Each row has a hidden trait or not; one of two labels after the row says which. A new part has a new trait and new labels.
In the rows, 128 means zero.
[132 127 129  99 146 127 124 147 130 157 124 100 138 151 104 153 130 139
 132 113 132 120 135  85 142 138 106 127 117 114 154 113 143 150  96 142
  89 164 139 129 115] => G
[127  84 149 182 110  91 164 147 128 111 104 139 141 222 106 117 125 129
 132 142 138 135 117  59 154 141 158 137 122 134 135 170 147  97 149 115
  53 151 143 124 132] => G
[137 143 112  86 158 124 110 141 120 175 140 133 131 151 134 144 119 126
 125 109 125 126 132 119 130 103 124 119 117 124 139 100 106 196  93 152
 202 138  99 114 120] => Z
[115  91 137 160  97 102 160 167 131 105 116 151 133 181 150 113 120 111
 127 133 133 149 110 155 139 137 143 131 133 141 125 155 107 112 152  96
  52 141 118 126 138] => Z
[144 103 128 119 148  84 152 132 125 138 117 160 139 181 136 130 119 122
 132 116 132 139 125  69 136 123 131 129 124 154 127 138  92 159 109 138
 168 146  78  73 125] => G
[118 157 130 103 121 143 119 148 135 146 136  58  90 111  83 161 135 128
 123 111 134 132 124 160 154 121 132 124 105  79 155 105 167 135 122 143
  16 160 174 175 127] => G
[122 130 129 113 127 150 111 156 135 102 144  69  99 101  99 147 151 144
 130 131 137 120 129 153 126 156 109 133 124  81 139 129 177  83 139 119
  17 154 183 194 135] => Z
[124  95 134 128 136 131 144 125 133 117 110 115 122 166  82 129 135 133
 129 140 133 123 128  89 147 145 149 140 110  90 138 153 178  97 142 140
   2 126 185 130 130] => G
[111 125 117 117 103 136 134 165 130 109 130  83  65 125 121 143 134  95
 126 120 125 171 114 195 158 131 149 129 122 110 130  97 110 111 144 102
   1 175 132 149 130] => Z
[124  88 146 158 136 154 111 129 124  98 120 145 159 133 119 105 127 155
 121 143 129 113 117 139 121 131 137 132 134  81 126 155 175  89 155 118
  95 109 162 170 152] => Z
[124 109 120 103 126 112 151 171 131 125 125 115 115 186 129 137 131 116
 131 116 133 150 116 146 150 147 138 130 117 108 133 123 126 129 132 126
  34 169 125 132 128] => G
[139  77 150 175 135 102 160 104 127 110 100 171 163 177 101 111 125 140
 133 148 135 119 128   7 140 145 143 138 129 150 130 166 144  96 132 124
 122 123 146  98 128] => G
[126 111 134 129 128 121 136 139 132 111 122 104 117 197 105 133 140 142
 134 143 135 120 132  97 140 165 134 139 122  93 134 153 169  88 143 123
  30 148 167 147 127] => G
[111 106 136 135 109 129 151 158 130 122 118 108  97 169 107 124 131 110
 121 125 126 151 114 154 154 116 159 129 110  96 141 124 154 118 144 117
  15 147 166 152 133] => Z
[115 146  96  72 143 136 137 131 126 160 134 134 112  63 131 134 119 105
 119 112 117 136 129 182 144  83 152 117 110 107 133  80 112 193 104 151
 132 126 128 108 122] => Z
[128  70 111 172 106  84 195 153 129 111 134 198 115 188 141  92 114  97
 128 162 137 136 116 122 133 122 187 134 122 163 114 166 118 117 166  94
  88 103 136  89 137] => Z
[118 149 113  82 117  95 155 157 133 152 128  86  80 155 119 157 133 120
 136 118 133 135 131 142 157 146 116 123 119 121 132 119 116 131 122 133
  30 207 146 121 116] => G
[125  91 130 149 124  99 162 133 128 111 118 173 149 149 147 108 124 124
 127 134 131 135 117 115 133 122 149 134 130 140 117 154 109 129 141 124
 119 117 119 101 137] => Z
[142 121 130 115 162 134 113 128 124 157 125 119 150 171  94 148 123 141
 129 123 131 114 133  50 141 123 128 128 113 109 153 118 149 159 100 151
 128 135 139 128 119] => G
[136 105 130 133 139  96 149 144 125 142 110  91  94 207  83 145 132 138
 138 134 136 115 141  19 159 153 132 131 115 119 145 138 163 107 120 127
  55 188 155 121 115] => G
[129 101 123 118 133 100 163 153 128 138 123 143 126 167 118 131 124 117
 130 123 130 141 123  84 147 128 142 131 117 136 135 125 121 141 119 132
  97 155 138 104 122] => Z
[111 114 125 148  92  92 200 138 132 136 110 145  85 220 101 120 123  94
 130 143 132 144 119 138 172 139 179 135 106 142 133 146 140 101 158 127
   1 144 188 120 121] => G
[118 115 127 138 127 127 108 142 123 116 105 136 165  76 173 115 118 108
 119 118 118 164 115 193 134  74 147 120 139 137 127 103  50 196 113 103
 195 120   5  87 137] => Z
[120 114 132 128 137 138 130 124 123 127 115 160 143 107 134 107 119 114
 114 116 123 141 110 200 133  84 161 123 121 111 123 123 112 163 130 137
 159 100 100 127 146] => Z
[115 128 130 113 117 151 115 175 128 130 133  90 120 147 132 134 130 122
 120 111 123 150 114 185 143 116 137 123 120  90 147  99 137 145 126 113
  74 156 128 165 134] => Z
[137 115 137 114 145 118 123 145 131 125 123  78 112 191  88 146 145 158
 137 123 142 107 138  62 140 163 111 134 114  81 141 155 197  88 129 142
  43 163 166 157 127] => G
[115 117 112 104 116 111 151 165 131 114 115 100  99 149 132 142 131  98
 135 118 129 164 116 171 161 135 143 129 123 118 129 108  91 132 130 118
  24 187  99 121 124] => G
[122  90 143 135 128 118 145 149 130 109 109 120 139 191 113 123 134 130
 128 127 133 141 117 113 144 138 141 138 120 104 135 153 148 119 140 127
  33 142 133 129 135] => Z
[136 110 139 137 142 101 154 118 127 147 107  85  77 217  51 146 135 149
 137 137 140  96 149   1 159 160 133 133 103 103 148 158 205  80 129 146
  25 172 209 132 114] => G

Part 2:
[115 106 149 136 130 128 154 125 115 119 124 114 136 143 126 138 124 102
 144 132 106 121 124 147  99 141 122 135 142 132 127 143 115 114 139 132
 125 154 141 130 104  88 114 142 121 129 136 134 102 117 120 121 127 138
 129 136 117 132 117 130 114 136 106 115 143 145 117 114 152 142 147 138
 116 126 125 132 132 131 113 125 105 143 154 133 158 140 115 120 122 129
 132 147 112 134 131 155 135 109 120  92 131 110 117 134 133 102 113 117
 157 136 106 145 127 130 122 123 126 137 153 135 117] => <80>
[109  91 168 141 147 136 172 118  92 124 124 113 153 156 131 139 113 103
 157 130  86 112 119 156  76 156 114 157 149 138 137 146 103 109 137 137
 124 179 143 123 102  63 110 156 119 127 152 139  90  94 120 123 129 171
 113 138  95 137 110 138 112 139  85  96 153 164 114 107 151 148 172 143
 104 114 124 139 142 127 112 120 101 162 166 133 158 147 127 108 120 103
 139 155 113 128 146 167 141  95 104  71 125  76 112 131 137  78 101 116
 172 116  85 135 145 124 118 107 124 133 166 139  96] => <80>
[120 120 140 133 122 126 138 130 131 126 124 117 130 123 127 137 133 114
 134 128 115 128 129 128 116 129 126 126 135 130 128 127 112 124 133 127
 117 128 134 134 106  94 122 135 128 131 129 131 117 129 124 127 128 132
 129 134 122 129 126 122 120 129 132 123 141 133 127 130 136 133 127 134
 124 130 130 126 129 125 118 125 115 129 133 130 138 136 114 125 125 133
 130 133 120 134 125 140 130 127 133 118 132 128 122 129 128 112 126 124
 140 137 117 139 121 130 124 138 126 134 136 134 128] => <78>
[143 119 126 126 141 138 141 133  92 114 132 134 129 147 116 117 130 141
 135 137 140 130 128 131 122 123 133 133 118 123 127 141 150 127 135 135
 152 155 150 125 154 159 131 126 131 124 118 125 141 121 125 120 115 120
 123 127 144 129 128 153 125 138  92 135 122 143 128 118 136 146 151 123
 129 136 117 126 136 145 130 145 138 116 142 144 134 124 142 128 140 125
 124 131 127 117 130 135 138 127 116 123 110 102 142 148 132 139 131 125
 123 131  97 126 162 120 135 112 129 122 142 115 117] => <78>
[ 65  92 216 145 175 150 198  96  33 165 125 119 185 191 132 147 125  96
 192 102  42  89 119 167  39 215  76 156 189 141 152 168   1  93 120 140
  84 200 108 110 123   1 106 202 129 128 210 146  43   2  99 166 159 251
  81 149  23 162  96 136 111 137  81  30 251 174  92  58 123 158 205 170
  96  46 131 145 155  91 157 105 109 188 183 110 115 168 143  74  99   4
 145 143 108 120 191 210 150  29  87   1 123  10  82 105 145  20  62 107
 200   5  86 109 176 136 121  64 126 115 212 148  76] => <80>
[130 128 128 128 123 126 125 127 135 133 129 133 129 123 129 129 133 122
 124 127 134 130 128 126 128 132 124 126 134 129 129 125 123 128 125 128
 124 121 120 126 121 120 127 133 129 127 133 129 127 129 127 130 130 127
 127 128 127 128 128 122 129 127 136 126 130 124 126 127 126 120 120 124
 130 126 134 128 126 122 131 123 124 134 128 123 131 130 126 128 127 141
 127 129 129 131 128 126 126 134 132 123 132 119 127 123 128 124 130 129
 130 130 137 131 119 135 125 133 129 129 121 130 133] => <78>
[ 93  87 183 145 163 141 181 109  70 133 124 115 165 170 132 143 112 105
 168 126  71 103 117 159  54 172 103 162 155 140 140 157  80 103 131 139
 115 188 137 120 112  48 109 176 120 127 167 141  72  50 115 135 135 192
 100 141  79 144 107 142 112 142  72  76 179 171 107  93 142 152 173 149
  99  99 120 143 148 121 118 115 103 174 173 131 140 153 134  98 113  57
 146 155 110 123 160 193 144  76  93  43 122  53 101 126 139  69  95 116
 179  75  87 128 156 125 119  89 125 129 176 143  87] => <80>
[ 98 100 165 145 164 139 173 113  88 119 118 113 150 157 138 135 111 116
 157 130  74 107 107 155  77 151 114 163 136 141 134 156  98 116 130 136
 117 180 146 126 115  87 116 150 117 126 156 136  87  81 123 127 122 172
 109 137  96 137 116 144 114 140  85  91 153 164 117 111 135 145 172 137
 103 122 114 140 144 130  93 117 107 146 156 141 144 139 141 109 121  87
 150 152 114 124 155 181 145 105  91  70 124  55 101 128 136  85 114 121
 165  93  89 127 163 115 119  95 124 127 158 139  93] => <80>
[ 97  88 183 145 158 138 187 110  76 132 124 112 164 170 133 147 113 101
 169 123  69 103 115 163  60 167 105 162 153 140 141 153  72 104 131 141
 112 183 133 118 103  43 110 174 119 128 166 142  78  61 114 133 133 193
 102 140  80 143 107 139 111 140  84  77 183 168 106  93 142 152 181 149
  97  97 122 141 148 121 115 115 102 173 176 130 146 152 133  99 113  73
 144 157 110 126 159 188 145  79  95  42 125  57 100 122 139  64  91 115
 180  81  88 129 153 126 119  93 124 129 174 144  91] => <80>
[130 127 133 128 127 126 128 130 129 130 129 127 128 127 127 131 133 119
 128 128 129 129 130 127 125 130 127 126 134 127 130 121 125 126 129 128
 130 128 127 130 122 124 131 132 129 128 139 129 125 128 130 127 133 132
 129 128 126 128 126 124 127 126 133 125 134 127 126 128 134 128 128 132
 127 126 131 129 125 123 131 128 127 137 131 126 134 131 121 128 125 135
 126 129 127 130 130 126 126 124 133 129 130 129 128 126 127 124 125 125
 132 136 129 132 119 130 128 135 129 130 131 130 129] => <78>
[132 122 130 126 124 128 133 131 118 123 131 127 130 135 121 128 131 128
 132 132 137 130 133 130 125 131 130 127 132 125 126 129 132 125 134 130
 137 135 139 126 128 132 126 125 130 127 127 127 121 129 126 123 124 122
 130 129 129 128 126 135 126 131 117 135 114 135 126 127 141 135 134 129
 132 127 126 126 129 132 128 134 126 125 139 136 139 129 126 127 135 134
 121 129 126 127 127 133 131 135 127 120 126 122 129 136 129 123 129 123
 131 135 117 130 135 130 129 124 129 129 137 123 125] => <78>

[129 228 147 163 105 152 145 155  96  76 146 116 112  91 157 175 135 128
 105 138 104 148  80  96  87  98  76 145 118 100 205 118 113  78 103  98
 108  92 136 147 108  63 144 135 139 117 127 108 147 141  98 138 117 116
 133 147  94 108 135 151  63 103 138 131 104 112 139 119 125 141 157  98
 117 140  87 122 110 132 151  74  85 124 119 149 167 143 103 122 113 129
 136  98  70 123 127 151 122  68 117 120 132 131 132 137 137 137] => E
[142 127 106 112 131  57 148 128 127 182 112 114 147 171 120 125 151 142
 109 147 111 140 108 104 107 222 157 101 139 116 107 127 133 166 150 136
 142 165 101 143 110 130 132 195 131 146  97  99 129 116  71  83  94 140
  86 156 137 110 131 156 166 123 120 120 176 110 145 116 165  81 150 124
  94 209 253 115 139 118 132 100 173 123 126  95 176 178 130 175 125 146
 143 189  92 179 143 152 130 181  93 150 104 178  99 108 114 189] => T
[137 112 105 105 100  71 156  94 143 186 197 101 133 123  95 168 129 115
 147 128 106 155 118 116 102 135  95 168 163 113 148 122 190 155 117  91
 125 123 107 149 108 127 131 167 141 115 108  98 155 125  76 131 108  97
 122 199 110 188 126 165 166  99 131 160 127 120 149 120 157  68 146 128
  83 142 164 126 112 173 124  91 149 106 121 159 193 173 123 186 123 155
 161 117 115 191 146 144 130 208  90 122 139 164 101 127 153 150] => E
[116  81 127  83 101  69 152 103 151 146 164  88 119 152 119 142 123 117
 150 134 154 160 181 175 156 167  74 198 169 197 110 113 133 172 151 144
 155 154 122 110 160 193 127 112 130 139 134  88 122  69 153 143 122 121
 127 119  93 167  93 111 184 156 132 104 169 141 130 119 137  83  95 130
  88 140 105 244 123 168 113 154  62 181 127  74 170 103 113 172 125 155
 150 132 134 175 168 118 150 169 134 172 138 176 150 117 168  75] => T
[122  95 140 113 157  93 144 141 147 108 112 116 120 180 134  98 155 134
 109 172 186 154 142 123 162 232 157 113 124 124  90 131  49 173 153 166
 151 149 130 109 168 148 132 158 130 157 133 107 123  78  90  98 112 135
 116 114 130 101 111 118 144 181 127 110 169 139 129 115 130 119 112 133
 146 161 146 133 157 127 145 141 106 214 135  96 128  88 126 129 134 132
 108 210 113 146 144  99 123 107 120 158 104 149 129 110 143 120] => T
[115  87 126 116  96  82 152 104 138 118 195 113 120  47 131 146 115 110
 149 114 109 149 167 134 106 123  79 179 166 136 130  88 177 158 129  99
 143 121 116 149 102 133 136 100 155 118 156 108 130 144 151 162 135 101
 127 164 104 221 131 129 178 107 126 157 120 131 141 125 132 116 121 139
  84 113 121 157 109 163 126 163 108 113 132 118 197 140 117 176 122 127
 177  99 106 135 138 141 139 183 126 112 134 146 137 141 156  94] => T
[115  98 158 113 115  91 143 112 166 109 161 136 110 155 136 154 171 119
 138 138 183 157 101 141 135 218 113 158 160 103  93 134  91 160 132 149
 108 118 135 124 161 140 134 172 140 158 154  79 193  75  98 130 125 110
 129 161  99 196 117 163 118  99 159 131 142 140 136 108 139 112 102 136
 130 164 107 138 120 165 147  78  78 159 140 196 197 102 148 149 128 161
 129 128 101 205 144 125 126 177 115 115 128 150 161 136 175 147] => E
[114  89 135  80 102 123 152  92 174 128 140 139 115 154 119 136 121 109
 150  77 182 153 178 176 183 159  85 186 181 149 104 119 130 143 144 144
 134 142 137 102 161 194 130 116 127 143 136  91 128  66 240 170 163 114
 140 129 112 191 107 119 186 122 140 124 130 140 126 121 121  99  83 166
 129  58  86 198 121 170 116 162  63 139 147 150 173 100 141 177 125 136
 146 119 204 151 141 117 152 191 148 145 144 133 195 161 174 134] => T
[144  99 127 108 151 108  83 130 111 155  86 128 148 176 109 107 123 146
 117 139 117  57 136 130 146 157 166  83 124 129 103 135 133 135 145 147
 142 159 115 105 125 130 121 139 105 143  96 164 107 127 101  73  95 176
 120  98 192  77 133 106 157 181 117  99 165 119 122 151 124 102 113 116
 142 144 180 105 156 113 109 166 169 126 137  67  20 153 147 146 131 135
 119 193 166 131 130 114 128 113 141 161 113 124  92 108 114 148] => T
[121  78 108  35 107  83 141 101 170 192 177 136 137 145  64 106 135 104
 162 119 167 171 172 157 117 168 150 162 175 134 100 134 143 162 154 148
 148 163 113 148 133 158  94 118 136 117 146 108 139  88  87 140 118 101
 112 158 109 199 112 139 198 107 125 158 161 146 158 125 152  38 106 145
  87 128 136 112 129 155 117 149 147 114 128 164 153 152 147 232 128 138
 142 120 131 172 140 115 134 210 112 129 143 153 116 127 145 101] => E
[143 128 127 108 154  99 134 125 154 151  91 156 132 217 115 104 148 157
 116 140 142 128  88 124 128 209 175  86 126 107  97 157  95 136 146 159
 115 157 124 116 154 125 123 194 113 152 104 116 129 122  66  95 106 176
 116 108 162 110 121 147 117 120 123 113 162 125 141 118 128 107 120 126
 143 150 208  86 152 108 133 129 186 134 135 160 134 149 149 137 134 134
  96 198 130 135 138 163 120 158 131 130 109 124 102 105 113 215] => T
[125  91 132  98 133 107 138 135  98 114  99  92 129 114 126 116 120 123
 117 140 106 143 168 144 138 112  96 156 135 187 113 113 137 140 125 133
 146 139 127 110 122 133 128 102 126 119 113 109 110 130 147 105 115 117
 124 107 125  85 114 109 133 223 118 107 138 122 127 122 129 120 134 118
 111 146 103 190 129 124 113 164  99 148 133  55 126 103 104 145 126 131
 136 138 132 119 142 112 135  65 160 175 108 131 119 113 123  70] => T
[116 197 227 132 100 152 158 130 113 110 118 112 108 139 159 200 153 134
 102 115  99 144  90 162 123 127  72 171 144 107 165 122  99 131 101  93
 100  98 138 109 155 124 157 167 120 146 125  83 159  87 168 133 129 138
 185 129 113 122 126 164  56 106 156 111 111 113  31 106 121 145 121 118
 132 143  96 192 108 166 138  75  51 143 133 153 205 108 103 119 119 157
 145 121  91 145 143 153 130  79 151 135 134 132 180 133 190 171] => E
[137 151 124 113 120  53 151 136 105 175 164 111 132 122 128 170 146 130
 104 156  96 138  99  91 100 166 115 138 129 107 133 106 148 166 121  92
 142 141 104 153 104 127 136 182 142 123 131 106 142 123  68  91  98 118
  99 179 113 124 134 163 146 119 121 128 160 106 143 115 166  90 150 117
  86 177 217 123 118 132 141  84 164 122 125 100 201 174 107 179 123 155
 153 139  78 181 143 155 125 163  68 145 100 188  93 110 140 147] => E
[124 157 179 146 112 169 164 125  93 158 103  89 119 151 154 192 132 112
 115 154  94 157 145 179 130 101  55 171 138 165 163 139 125 116  97 108
 117  96 144  95 158 131 131 131 104 127 109 101 125  98 189 153 124 121
 154  99  87  72 107 110  62 154 144  93 112 131  76 108 124 174 136 103
 128 107  98 239 119 154 121  96  53 178 114  62 129 105  99  77 124 158
 140 147 136 150 144 137 132  64 192 194 133 137 182 106 145 129] => T
[139 136 125 121 153 117  99 110 170 130  93 200 135 192 123  99 138 165
 110  89 126  64  90 103 122 187 182  75 128 100 111 147 108 127 149 132
 100 151 129 126 129 121 125 183 117 151 112 133 127 148  79  94 105 190
 121 123 189 138 158 155 104 104 123 141 149 120 130 133 124 111 110 127
 150 140 197  77 140 106 135 122 189 117 137 189 130 157 153 134 132 126
 109 152 144 119 105 138 119 172 123 110 120 130  97 138 114 255] => T
